Below are the code and all the weights of a small trained network. Each question names an input and a target symbol and asks about switching units off, where a switched-off unit gives its printed mean instead of its output.

import numpy as np


def w(rows, s, z=0):
    codes = np.array(rows[::2]) - 128.0
    scale = np.full(codes.shape[1], s)
    scale[-1] = z or s
    return codes * scale


def f(y):
    return np.maximum(y, 0)


def softmax(a):
    e = np.exp(a - a.max(-1, keepdims=True))
    return e / e.sum(-1, keepdims=True)


def log_softmax(a):
    a = a - a.max(-1, keepdims=True)
    return a - np.log(np.exp(a).sum(-1, keepdims=True))


def net(x, mask):
    ids = ['αβγδζηθλμξπστφψω'.index(c) for c in x.split()]
    T = len(ids)
    res = E[ids] + P[:T]
    u = 0
    for l in range(3):
        r = res
        for j in range(2):
            rows = slice(3 * j, 3 * j + 3)
            q, k, v = (r @ M[l][rows].T for M in (Q, K, V))
            z = softmax(np.where(np.tri(T) > 0, q @ k.T / 3**0.5, -1e9)) @ v
            o = O[l][rows]
            res = res + np.where(mask[u + j], z, o[:, -1]) @ o[:, :-1]
        u += 2
        y = f(res @ A[l][:, :-1].T + A[l][:, -1])
        res = res + np.where(mask[u : u + 4], y, B[l][:, -1]) @ B[l][:, :-1]
        u += 4
    return log_softmax(res[-1] @ U[:, :-1].T + U[:, -1])


Q, K, V, O, A, B = {}, {}, {}, {}, {}, {}
E = w([
[220,215,97,250],'α',
[127,100,139,138],'β',
[148,139,10,52],'γ',
[99,53,171,179],'δ',
[106,69,78,49],'ζ',
[65,67,107,146],'η',
[193,219,97,85],'θ',
[134,60,195,76],'λ',
[129,103,133,132],'μ',
[136,112,134,126],'ξ',
[134,109,130,125],'π',
[131,107,139,134],'σ',
[127,104,131,132],'τ',
[173,112,187,148],'φ',
[152,155,172,20],'ψ',
[132,101,140,137],'ω',
],0.014)
P = w([
[3,182,139,159],'0',
[74,154,157,139],'1',
[137,116,144,115],'2',
[187,84,131,102],'3',
[228,56,115,89],'4',
[255,35,100,75],'5',
],0.0084)
Q[0] = w([
[168,6,172,89],'L0H1',
[59,182,153,100],'L0H1',
[28,253,121,85],'L0H1',
[77,214,227,180],'L0H2',
[154,197,62,162],'L0H2',
[116,187,53,33],'L0H2',
],0.007)
K[0] = w([
[182,1,89,95],'L0H1',
[82,145,177,90],'L0H1',
[57,186,173,101],'L0H1',
[67,90,211,156],'L0H2',
[195,117,158,109],'L0H2',
[179,39,110,78],'L0H2',
],0.0078)
V[0] = w([
[174,208,254,162],'L0H1',
[159,231,218,101],'L0H1',
[150,158,254,182],'L0H1',
[77,178,18,124],'L0H2',
[175,67,5,99],'L0H2',
[155,91,115,111],'L0H2',
],0.0045)
O[0] = w([
[63,138,120,75,3],'L0H1',
[2,125,149,68,17],'L0H1',
[70,162,111,64,55],'L0H1',
[128,103,78,111,209],'L0H2',
[199,141,81,64,160],'L0H2',
[168,133,123,121,124],'L0H2',
],0.006,0.0014)
A[0] = w([
[175,153,204,245,155],'L0N1',
[136,61,158,74,253],'L0N2',
[171,255,98,107,182],'L0N3',
[143,186,190,61,158],'L0N4',
],0.0083,0.0062)
B[0] = w([
[202,92,57,255,165],'L0N1',
[144,69,131,44,255],'L0N2',
[165,212,88,135,167],'L0N3',
[150,174,156,68,153],'L0N4',
],0.01,0.0091)
Q[1] = w([
[125,160,139,202],'L1H1',
[126,180,68,185],'L1H1',
[118,86,94,111],'L1H1',
[105,87,247,54],'L1H2',
[131,136,2,93],'L1H2',
[116,169,154,135],'L1H2',
],0.01)
K[1] = w([
[32,178,114,141],'L1H1',
[7,123,94,148],'L1H1',
[193,87,92,122],'L1H1',
[113,90,255,135],'L1H2',
[237,136,82,100],'L1H2',
[112,200,150,134],'L1H2',
],0.009)
V[1] = w([
[76,23,123,109],'L1H1',
[84,184,25,114],'L1H1',
[208,90,204,169],'L1H1',
[120,114,109,125],'L1H2',
[1,184,51,80],'L1H2',
[211,203,157,101],'L1H2',
],0.0064)
O[1] = w([
[117,161,48,144,252],'L1H1',
[211,117,181,173,58],'L1H1',
[63,109,89,43,183],'L1H1',
[135,136,116,115,151],'L1H2',
[254,77,130,201,10],'L1H2',
[109,156,212,147,167],'L1H2',
],0.007,0.0035)
A[1] = w([
[157,10,188,155,154],'L1N1',
[114,66,107,35,166],'L1N2',
[127,127,127,128,118],'L1N3',
[2,106,190,140,254],'L1N4',
],0.009,0.0068)
B[1] = w([
[203,83,191,63,164],'L1N1',
[39,116,110,100,252],'L1N2',
[119,115,131,123,128],'L1N3',
[109,151,254,163,168],'L1N4',
],0.0088,0.016)
Q[2] = w([
[243,89,221,39],'L2H1',
[223,63,25,60],'L2H1',
[35,33,212,95],'L2H1',
[134,85,242,32],'L2H2',
[175,254,227,78],'L2H2',
[205,89,39,96],'L2H2',
],0.0069)
K[2] = w([
[204,156,92,25],'L2H1',
[243,96,12,105],'L2H1',
[94,50,109,41],'L2H1',
[165,123,204,10],'L2H2',
[167,234,197,136],'L2H2',
[236,111,1,80],'L2H2',
],0.0069)
V[2] = w([
[102,57,146,156],'L2H1',
[109,124,184,139],'L2H1',
[75,14,164,41],'L2H1',
[160,213,121,2],'L2H2',
[142,47,184,109],'L2H2',
[98,115,36,62],'L2H2',
],0.0061)
O[2] = w([
[137,194,122,105,139],'L2H1',
[103,184,144,141,130],'L2H1',
[174,214,122,145,247],'L2H1',
[122,111,199,254,180],'L2H2',
[140,172,107,142,167],'L2H2',
[197,122,167,158,183],'L2H2',
],0.0079,0.015)
A[2] = w([
[78,155,188,107,3],'L2N1',
[182,91,2,79,74],'L2N2',
[35,171,112,20,83],'L2N3',
[103,184,110,76,98],'L2N4',
],0.0073,0.0056)
B[2] = w([
[139,185,89,56,179],'L2N1',
[84,255,111,87,199],'L2N2',
[113,43,108,223,255],'L2N3',
[109,105,128,169,207],'L2N4',
],0.0088,0.0056)
U = w([
[113,79,71,232,173],'α',
[125,102,118,115,192],'β',
[248,137,83,203,179],'γ',
[129,33,162,56,95],'δ',
[132,191,46,31,105],'ζ',
[127,108,133,117,183],'η',
[153,92,193,224,76],'θ',
[40,134,160,127,50],'λ',
[162,220,100,224,1],'μ',
[157,122,159,89,77],'ξ',
[123,106,120,129,172],'π',
[117,95,122,129,250],'σ',
[128,112,130,116,146],'τ',
[122,102,129,125,192],'φ',
[151,164,192,70,2],'ψ',
[124,108,124,120,166],'ω',
],0.011,0.0042)

Each question gives the input, a string of symbols that net reads in full, and the target symbol t.
The units are the heads (3 rows each of Q, K, V and O) and the neurons (one row each of A and B). Each row of codes is followed by its name. A weight is (code - 128) times the scale printed after its matrix; where a second scale follows, it is the last column's (O, A, B and U).
mask holds one flag per unit, layer by layer, with each layer's heads first. A switched-off unit (its flag False) gives its mean, the last column of its rows in O or B, instead of its output. The means were averaged over made-up inputs and are rounded, as every weight is.
A unit's drop is (log p(t) with every unit on - log p(t) with that unit switched off) / (log p(t) with every unit on - log p(t) with every unit switched off).
The circuit of an input: a set's keep is (log p(t) with only the set's units on - log p(t) with every unit switched off) / (log p(t) with every unit on - log p(t) with every unit switched off). Starting from the 12 units with the biggest drops (on a tie, the unit counted first), units are removed one at a time, each time the one whose removal leaves the highest keep (on an exact tie, the one counted first), for as long as the keep stays at least 0.8.
units of the circuit, in order: the units of the circuit, biggest drop first
unit that matters most: the unit with the biggest drop
top k neurons in layer l: the k neurons of layer l with the biggest drops, biggest first
which heads matter: for each layer, one digit per head in row order, 1 if its drop is at least 0.15 and else 0, layers parted by /
input η ξ ψ, target ψ: units of the circuit, in order => [L2H2 L0N4 L0N1 L2N3]
input λ μ τ ω α π, target ψ: units of the circuit, in order => [L0N1 L2H1 L1H1 L0N3]
input η ξ ζ, target ζ: unit that matters most => L1N4
input ζ δ λ ω, target μ: top 2 neurons in layer 0 => [L0N2 L0N3]
input ψ γ γ σ ζ η, target γ: units of the circuit, in order => [L2H2 L2H1 L0N2]
input μ η ω γ, target γ: units of the circuit, in order => [L2H2 L0H2]
input θ φ ζ δ, target γ: units of the circuit, in order => [L0N1 L0H1 L1N2]
input η λ π, target μ: which heads matter => 10 / 00 / 10
input γ ψ φ ψ φ λ, target λ: which heads matter => 00 / 11 / 01
input ζ ω φ γ β, target δ: which heads matter => 11 / 00 / 10
input σ λ η σ α, target α: which heads matter => 00 / 01 / 10
input ζ ψ π, target θ: units of the circuit, in order => [L2H2 L0N4]
input η δ σ α γ σ, target δ: units of the circuit, in order => [L0N3 L2H1 L1N1]
input λ ψ η ω η η, target ζ: which heads matter => 10 / 00 / 11
input ω ζ ψ λ, target λ: unit that matters most => L1H1
input λ σ α τ, target ψ: which heads matter => 00 / 10 / 10
input λ ω γ ψ ζ, target ζ: units of the circuit, in order => [L1N4 L2N2]
input λ δ η τ γ δ, target δ: which heads matter => 01 / 01 / 10
input β ζ λ λ δ, target μ: top 3 neurons in layer 0 => [L0N2 L0N3 L0N1]
input ω σ λ τ, target μ: top 2 neurons in layer 0 => [L0N2 L0N3]
input ω α σ, target ψ: unit that matters most => L1H1
